Each row has a name. Each piece below is followed by the name of the row it came from, unless a question asks for something else. Each question is about the rows just above it.

Columns, left to right: E H K S M U
[ 27  35   7 -24   0  84] -> A
[-58   5  30  31 -35  28] -> R
[27 -8 23 15 25 10] -> D
[ 17 -14 -38  14 -39  -7] -> L
Which row holds [-58   5  30  31 -35  28]?
R
The row with [27 -8 23 15 25 10] is
D
Shared by A and D:
[27]

Columns, left to right: W C J N
[ 54 -54 -40  54] -> F
[  0  13 -61   3] -> Z
[ 19 -45 -53  26] -> Q
[ 29 -52   7   7] -> Y
[-21  61  53  23] -> G
[-20 -22 -11  20] -> T
[-40 -52 -18 -49] -> B
[ 22  24  23 -29] -> P
[ 52 -43  27  42] -> X
asked: [  0  13 -61   3]
Z
asked: [-21  61  53  23]
G
The one value in Y and B:
[-52]
The one value in P and G:
[23]

Columns, left to right: setiz nonef Nuf masu Degi Nuna sokav
[-42  -2  -6  54 -53   2  -3] = Kavi
[  8 -30  -6 -16  49 -32  18] = mit
[  0 -32  20  46 -30 -28 -19] = popud
[ 33  29   9 -11 -16  22 -23] = boka
[  3  -9  15  47  49   4 -59] = guvan
[-16  21 -17 -44 -24  18 -56] = zotu
[-37 -19 -20  33  81  23  24] = rebe
[48 10 27 16 -3 25  1] = pogeg
[-37 -19 -20 -31  35  26 -32] = lof
asked: [-37 -19 -20 -31  35  26 -32]
lof
Shared by mit and lof:
[-32]

Columns, left to right: Vin vut Mozu Mera vator bidun bepub
[ 26  93  31 -10 -25 -14  94]  kad
[-38 -82 -27 -57  19  42  17]  zut
[-31   9  30 -10 -32  93 -65]  Nid
[-38 -82 -27 -57  93  94  17]  Legoz
asked: [-38 -82 -27 -57  19  42  17]
zut
Which value is in both Legoz and Nid?
[93]
Which column holds this, read top down? [ 19 -32  93]
vator
The one value in Nid and Legoz:
[93]

Columns, left to right: zuti ref sovak rago Kotof Legak muda dokov vinug bive
[ 14  22 -26  70  72 -63 -40  33   2  80] : Kuga
[-53  -8 -43 -23 -35 -42  50   3  70  -1] : lamo
[ 10  28  -3 -17   0  26 -36 -23  23  37] : fesi
[ 13  11 -36  62  58 -53 -22  38   4  76] : Tipus
[-35 -16 -55 -26 -23  -1  92 -50  76   3] : kurof
[-31 -15 -60 -35 -21  -1  89 -51  77   7] : fure
[ 13  11 -36  62  58 -53 -22  38   4  76] is in which row?
Tipus
[-36 -55 -60] is in which column, read top down?
sovak
Which column holds this, read top down? [ 28  11 -16 -15]
ref
Which column holds this, read top down? [  0  58 -23]
Kotof
Shared by Kuga and kurof:
[-26]
[ 14  22 -26  70  72 -63 -40  33   2  80] is in which row?
Kuga
[-31 -15 -60 -35 -21  -1  89 -51  77   7] is in which row?
fure

Columns, left to right: keko gif gib Vuba Bopud sado
[ 31  40  46 -16 -83  14]  kos
[-50 -15 -14 -15 -15   3]  Lat
[ 17   4 -31 -20 -64   9]  kino
[ 35 -20 -30 -12   5  22]  tes
[ 41  15 -21  20 -12 -30]  Ton
[ 29  10  22  15 -12  -2]  Dusip
[-17 -20 -29  25  12 -15]  veri
[  6   1 -11 -28 -32  15]  gelut
[ 17 -28 -26  -1 -49   3]  fiseb
[-51   1  -4  33  27 -53]  vimo
[ 18 -41   9  -5 -37  14]  Gupaf
Which column holds this, read top down? [-29 -11 -26]
gib
Which column holds [-50  17  35  41  29 -17   6  17 -51  18] top down?
keko
Where do [-50 -15 -14 -15 -15   3] appear?
Lat

Columns, left to right: nenuf Sopo tuvo Gake Lemak pali kobek vekos
[-71 -19 -18  34  32  30   9 -42] -> mibuf
[  9  95  26  29 -15  24  20 -52] -> gipak
[-47  72  17 -48  20 -10 -79 -51] -> Duri
[ -6 -44 -24 -81 -53 -61  72  73] -> Tesu
[  0  42 -49 -53 -19 -24 -16  42] -> Ris
Shared by mibuf and Ris:
[-19]
Which column holds [ 24 -10 -61] top down?
pali
The one value in Tesu and Duri:
[72]
asked: [  0  42 -49 -53 -19 -24 -16  42]
Ris
Shared by Ris and mibuf:
[-19]
Which column holds [-47  -6] top down?
nenuf
Which column holds [ 30  24 -10 -61] top down?
pali

Columns, left to right: Gasur nufu lipu Fut
[ 1 -3 48 -3] -> pemu
[-31 -34  45  30] -> neni
[ 16  11 -13 -14] -> Nes
[ 7  3  3 -8] -> suz
[ 40  25 -20 -24] -> fusen
[ 6 -2  4 -6] -> rok
[ 1 -3  9 -3] -> pofu
[ 64  32 -49 -20] -> bital
[-25 -59 -40   6] -> Fibog
[-17 -24  49  17] -> Dok
[-17 -24  57   7] -> dodu
[-20   4   9 -49 -40  49  57] is in which column, read top down?
lipu
Where do [-31 -34  45  30] appear?
neni
The one value in rok and Fibog:
[6]

Columns, left to right: rigil mefe veko ruba mupod
[-16 -63 -67  23  52]  dudu
[-60 -63  40  12  33]  Vasu
[-62  96  50  -7 -28]  Piza
asked: [-16 -63 -67  23  52]
dudu
Which row holds [-62  96  50  -7 -28]?
Piza
[-63 -63] is in which column, read top down?
mefe
Which value is in both Vasu and dudu?
[-63]

Columns, left to right: Roro tutip zesuf gigu pok
[-3 56 -7  0 -6] : ranal
[-29  57   2 -10  76] : zugad
[-11 -42 -19  -5  78] : Derob
[-51 -37 -71  -5 -20] : Pomig
[-29  57  18 -10  57] : peda
[-33  56  11 -10  77] : Gade
[-26  58  12 -11  66] : Tam
[ 2 -3  6 -5 -5] : Zaba
Which column holds this, read top down? [ 56  57 -42 -37  57]
tutip
Which column holds this, read top down? [-29 -11 -51 -29 -33 -26   2]
Roro
Shared by Gade and ranal:
[56]
asked: [-26  58  12 -11  66]
Tam
[-10 -10] is in which column, read top down?
gigu

Columns, left to right: ledeg Veg Povi munut piv Muras beko Sila riduv
[-16 -30  96 -25  -2 -43  23  79 -11] = Sido
[-34   6  36   0  -5 -40 -17  29 -24] = nomuf
[ -1   0  48 -11  -2 -44 -10  53  14] = fusub
Which column holds [36 48] top down?
Povi
asked: [ -1   0  48 -11  -2 -44 -10  53  14]
fusub
Which value is in both nomuf and fusub?
[0]
Which column holds this, read top down? [-2 -5]
piv
Shared by fusub and nomuf:
[0]

Columns, left to right: ver lelig vik leno
[-4  2 -2 -1] -> tatop
[ 0 76  1 -1] -> pifop
[-21  48  -5   2] -> Desom
[ 5 -8 -7 -5] -> Verul
The one value in tatop and pifop:
[-1]
Which column holds [76 48] top down?
lelig
Shared by Verul and Desom:
[-5]
Shared by tatop and Desom:
[2]
The one value in Desom and Verul:
[-5]

Columns, left to right: puvep nusi gami noti nodo Roko bas sud
[ 43  55 -32 -38   8  51  54  61] : gubub
[-27  74  20  18  18 -27  15 -19] : kure
[  7  -1 -10  12 -12 -10 -20  14] : mifu
[-27  74  20  18 -16 -27  15 -19] : lemep
[-28  90  19  31  45 -19  10 -39] : zin
[  7  -1 -10 -44 -12 -10  12  14] : pim
[-17 -46  39  14 -20  71 -46  27] : doki
[ 16 -27 -40  36  73 -27 -19 -72] : Soge
[-28  90  19  31  45 -19  10 -39] is in which row?
zin
Shared by Soge and zin:
[-19]

Columns, left to right: lifet fite dopup Gepif kuz komu Damor
[ 68  10 -78 -45  55  83 -54]  neb
[ 59  61  65 -55  40 -65 -37]  feve
[ 11 -47  13  60 -57  26  82]  fet
[ 77 -36 -79 -50  46 -26  45]  Korut
[ 77 -36 -79  24 -34  32  47]  pavu
[ 68  10 -78 -45  55  19  49]  Busir
[-27 -66  13 -68 -55  27 -60]  midiz
Which column holds [-36  10] top down?
fite
Which column holds this, read top down? [-37  82  45]
Damor
Which column holds [ 40 -57  46 -34  55] top down?
kuz
[59 11] is in which column, read top down?
lifet
Shared by feve and midiz:
[-55]
Which column holds [47 49] top down?
Damor

Columns, left to right: peseg nobag madif neze laka zuta Karok libe
[-32 -30 -69 -49 -25   6  62  19] -> fikon
[ 57 -30 -74 -67 -80  39 -44  53] -> megad
[-45 -33 -54 -42 -16  -9  71   9] -> Duk
[-18   5  11 -15 -24 -42 -27 -29] -> Safa
asked: [ 57 -30 -74 -67 -80  39 -44  53]
megad
Which value is in both fikon and megad?
[-30]

Columns, left to right: giga gugi Gako kug Vati Zapu bapag samo det gab
[-43 -28  16   6  96 -13  14 -16  41 -65] -> reb
[ 34  39 -10 -31 -91  34  -5  36 -15  64] -> Zul
[ 40  -5 -21  45 -71 -26 -26 -31 -73  45] -> diter
[  5  46   6 -70 -42  55  16  63  41  33] -> kigal
[  1  45   8 -71 -36  56  17  62  45  28] -> fefan
[ 43  20 -18   9 -94   3 -17   5 -52  64] -> Nudug
[ 32 -22 -21  63 -41 -42 -27 -47 -76  25] -> risip
[  4  47   8 -69 -42  57  14  63  40  33] -> pogi
[ 42   1 -20  37 -78 -20 -25 -22 -70  49] -> Kub
[ 39 -10 -21  50 -62 -30 -26 -36 -76  40] -> sesa
Which column holds this, read top down? [-17 -27  14 -25]
bapag
Where do [  1  45   8 -71 -36  56  17  62  45  28] appear?
fefan

Columns, left to right: tuk nus fekuf dur soket
[-76  65  75  75  74] : Seni
[-77 -63  76  13  17] : Giviv
[ 75 -49  11  57 -77] : daros
[ 14 -25  75   4  90] : Ges
[ 77  76  56 -13   8] : fes
[ -1 -50  90  60 -14] : Daz
The one value in daros and Giviv:
[-77]
Shared by Seni and daros:
[75]
Which column holds [-25  76 -50] top down?
nus
asked: [-77 -63  76  13  17]
Giviv
asked: [-76  65  75  75  74]
Seni
The one value in Seni and Ges:
[75]
Which column holds this, read top down? [ 65 -63 -49 -25  76]
nus

Columns, left to right: Doru vaze velo Sok zos fel Pidok taf
[ -1 -54  71  66  19   6  42 -40] = Lunom
[ 19  24  96 -43  61 -40  21  54] = Toten
[ -3 -35  96  73  60  45  50 -15] = Gepi
[  5 -35  93  75  37  53  43 -18] = bupe
[-33 -73  38  66   1  44  38 -42] = Temol
[-43 -79  42  70   0  45  45 -61] = rimu
Which column holds this, read top down? [73 75 66 70]
Sok
The one value in bupe and Gepi:
[-35]
Which column holds this, read top down? [45 53 44]
fel

Columns, left to right: gof Gitu befo neme petu
[ 16 -21  -2  13  21]  gol
[-58  10   0 -45 -45]  gog
[ 12 -35   1  25  -6]  mesug
[-56 -33   1 -56  42]  kefep
[-22 -48   4  48  10]  pezo
[-57  75  -1 -76  57]  fav
asked: [-56 -33   1 -56  42]
kefep
Which column holds this, read top down? [ 25 -56  48]
neme
[ 13 -45  25] is in which column, read top down?
neme

Columns, left to right: nud Zamuf Meral rofa teg litu lapi
[20 32 19 44 18 36 67]  lati
[  4 -21  33  41   4  68  17]  Turef
[ 16 -62 -35  13 -38  30  32]  ratib
[ 25 -44 -11 -18  48 -33   4]  nisev
[-8 19 -2 25 -4 41 -7]  Bazu
[  4 -21  33 -84  68  24 -29]  riza
[-56   3   8  50  57  -4 -21]  vosi
[-8 11 -2 25 -4 41 -7]  gafin
[  4 -21  33 -84  68  24   2]  nul
Which column holds this, read top down? [ 30 -33  41  24  -4]
litu
Which value is in both vosi and gafin?
[-4]
Which row holds [  4 -21  33  41   4  68  17]?
Turef
Which column holds [-56  -8] top down?
nud
The row with [20 32 19 44 18 36 67] is
lati

Columns, left to right: siz tubob Loze sol Davu lobip
[-80  16  93  19  -6  43] -> nof
[-90 -69  49  68  73  69] -> Mida
[-82   2  90  26   3  48] -> Beb
[-86 -22  75  41  29  55] -> Gopeg
asked: [-80  16  93  19  -6  43]
nof
asked: [-82   2  90  26   3  48]
Beb
asked: [-86 -22  75  41  29  55]
Gopeg

Columns, left to right: kiga vud Seb Toda
[  1 -32  70  38] = lek
[-16  19   1  44] = peve
[ 21 -12 -11 -55] = zur
[-16 -11 -61 -72] = midar
[ 29  49 -26  12] = rap
[ 47  12   7 -27] = Kab
[ 28 -13  28 -19] = patuf
[-84 -34 -50  -9] = nakoz
[-11 -28 -48 -87] = zoru
[-11  17  -2  36] = Rozuf
[-17  -1  19  45] = toruf
[ -7 -29 -18 -55] = sefo
Which column holds this, read top down? [ 49  12 -13 -34 -28]
vud
Which column holds this, read top down? [ 70   1 -11 -61 -26   7  28 -50 -48  -2  19]
Seb
asked: [ 29  49 -26  12]
rap
Which column holds this, read top down? [-16  29]
kiga

Columns, left to right: dor Mapim paku genel moz Dif Mufam puzos Lelam nep
[ 39  37  16   5 -24  24 -24 -45 -13  26]  nis
[ 39  37  16   5 -24  24 -24 -45  -9 -84]  pefu
[ 52  33  16  -2 -40  26 -24 -34 -21 -92]  Zerok
[ 31  49  16  22 -21  28  -2 -14 -27 -36]  Lov
asked: [ 52  33  16  -2 -40  26 -24 -34 -21 -92]
Zerok
Which column holds this, read top down? [-45 -45 -34]
puzos
asked: [ 39  37  16   5 -24  24 -24 -45 -13  26]
nis
Which column holds [37 33] top down?
Mapim
The row with [ 31  49  16  22 -21  28  -2 -14 -27 -36] is
Lov

Columns, left to right: fese far Fis lop Vuf nufak pazet fotod
[-33  24 -14  -2   7 -18  -4   0] = viv
[-93  65 -27 -35  14 -61 -16 -52] = Moveb
[-2 -1 -2  2 -1  0  0  0] = pak
[-33  24 -14  -2   7 -18  -8   0] = gev
[-12  -9  10  -5  16  -1 -41 -17] = pozer
[-2 -9  2 -5  3  0 -8 -6] = Bez
[-53  32 -23  -9  11 -30 -12 -12] = Lanap
[-23  24  -2   2   5 -18  -4   0] = zegep
Which value is in both Lanap and zegep?
[-23]
Which column holds [-1  7 16] top down?
Vuf
Which column holds this, read top down? [ -2 -33]
fese
Where do [-2 -9  2 -5  3  0 -8 -6] appear?
Bez

Columns, left to right: Fip Kuram zoguf Bul mav
[ 75 -84   3  41  71] : gise
[ 89  -4 -54  57  62] : zala
[ 75 -84  28 -49 -63] : Zun
[-55  34  29 -46 -56] : Zunud
[-57 -65  53 -52  30] : Kaza
[ 56  -4 -54  57  62] : bab
[-63  42  28 -45 -63] : zafe
[ 51  65 -31  36 -52] : Ziri
[ 17 -49 -19  21  84] : kava
asked: [-57 -65  53 -52  30]
Kaza
[ 75 -84   3  41  71] is in which row?
gise
asked: [-55  34  29 -46 -56]
Zunud

Columns, left to right: Nevi sebu vudu Batug riv tibu fov
[  9 -22 -38 -36  54 -37   2] -> Rozu
[-30 -43  43  41  14  40  30] -> pifa
[-21  46 -35   4 -35 -13   4] -> baru
[ 29 -68  -2 -44 -66 -46 -31] -> geb
[-24  -7 -41 -36 -54 -35 -11] -> fiza
[-35 -14  41  47 -48  -1 -63] -> Tir
[-35 -14  41  47 -48  44  13] -> zam
[-22  54 -58 -33 -34 -50   2] -> fifov
[ -3 -36  28  41 -67  46 -28] -> Sugo
Which row holds [-30 -43  43  41  14  40  30]?
pifa
Which value is in both Rozu and Sugo?
[-36]
Which column holds this, read top down? [ 43 -35  -2 -41]
vudu

Columns, left to right: movi bup lefi Zefas gugud zugu Butev Lir
[-26 -42 -19 -33 -10 -33 -25   6] : vunez
[ 33 -46 -16 -23 -33  -9 -60 -16] : Tatib
[-26 -42 -19 -33 -10 -27   7   6] : luk
[-15 -15  35  42 -31  40   0 -33] : Pimav
[ 33 -15 -16 -32 -33  -9 -60 -16] : Vibu
[ 29 -25 -27 -34 -31 -25 -55 -13] : Kobi
asked: [-26 -42 -19 -33 -10 -33 -25   6]
vunez
Which value is in both Vibu and vunez?
[-33]
The row with [ 33 -15 -16 -32 -33  -9 -60 -16] is
Vibu
asked: [-26 -42 -19 -33 -10 -27   7   6]
luk
asked: [-15 -15  35  42 -31  40   0 -33]
Pimav
[ 33 -46 -16 -23 -33  -9 -60 -16] is in which row?
Tatib
Which column holds [-46 -42 -15] top down?
bup

Columns, left to right: Latan vutak ledam sim bugem Nedag
[ 93  -2  93  -5 -17  84] : lizaz
[ 90  -2  93  -5 -11  84] : nat
[90 -2 93 81 -6  2] : sig
[96  4 -1 81 -3 88] : zeda
[95 -4  2 -7 -4 88] : garef
Which value is in both garef and sig?
[2]
[90 96] is in which column, read top down?
Latan
Which column holds [-1  2] top down?
ledam
Shared by sig and garef:
[2]
Which column holds this, read top down? [-3 -4]
bugem
asked: [90 -2 93 81 -6  2]
sig
asked: [ 93  -2  93  -5 -17  84]
lizaz

Columns, left to right: Didu Sivo Nikab lufor bupo
[-89 -57 -56  49 -47]  Tem
[-63 -27 -78  41 -29]  fab
[-80 -70 -47  13 -48]  tol
[-60 -49 -93 -20 -29]  fer
[ 13 -48 -56 -49  -9]  Ruz
[ -3 -26  41 -35 -23]  Mek
[-89 -57 -56 -66  27]  Vaz
Where do [-89 -57 -56 -66  27] appear?
Vaz
The one value in Tem and Ruz:
[-56]
Which row holds [-63 -27 -78  41 -29]?
fab

Columns, left to right: Naz lofi ved zat ker fevum
[-13   7 -46 -44 -17  77] = somid
[ -8   4 -36 -39 -13  86] = zepip
[ 16  -1 -39 -78  32  40] = fanap
[ 13  -2  13   7  29 -96] = Nupu
[ 26  29 -26 -68  54  32] = vute
[ 33  12  -4  57 -48 -20] = Tuza
[ 31  -8  17 -20  55 -77] = lifa
[  1   6 -23 -19  21 -96] = tova
[-18 -19 -55 -32  -2 -76] = Gal
Shared by tova and Gal:
[-19]
Which row holds [-13   7 -46 -44 -17  77]?
somid
Which value is in both fanap and vute?
[32]
[  1   6 -23 -19  21 -96] is in which row?
tova
[ 31  -8  17 -20  55 -77] is in which row?
lifa
The one value in Nupu and vute:
[29]
Which column holds [ 54 -48  55  21  -2] top down?
ker

Columns, left to right: benu Tebe dumi ros nimed
[-15 -83 -13 -15  57] : gabot
[-11  -2 -79 -19  67] : Pama
[-28   7 -43 -12  35] : pog
[ -9 -50 -27 -11  41] : vusa
[ -2  -1 -23  -8  24] : bozi
[-3 -6 -5  0  6] : demot
asked: [ -9 -50 -27 -11  41]
vusa
asked: [-15 -83 -13 -15  57]
gabot
Which column holds this, read top down? [-19 -12]
ros

Columns, left to right: beden Tage Vulam vomo bib kudi Muzu Loro
[ -3 -10 -26 -55  50 -43   5   4] : mig
[ 85 -37 -75  15 -60  89 -33  70] : Tolud
[-89  54  92 -13  40 -83   6  20] : tasu
[ -3 -10 -26 -55  50 -43   5   4] is in which row?
mig
[70 20] is in which column, read top down?
Loro
Which row holds [ 85 -37 -75  15 -60  89 -33  70]?
Tolud

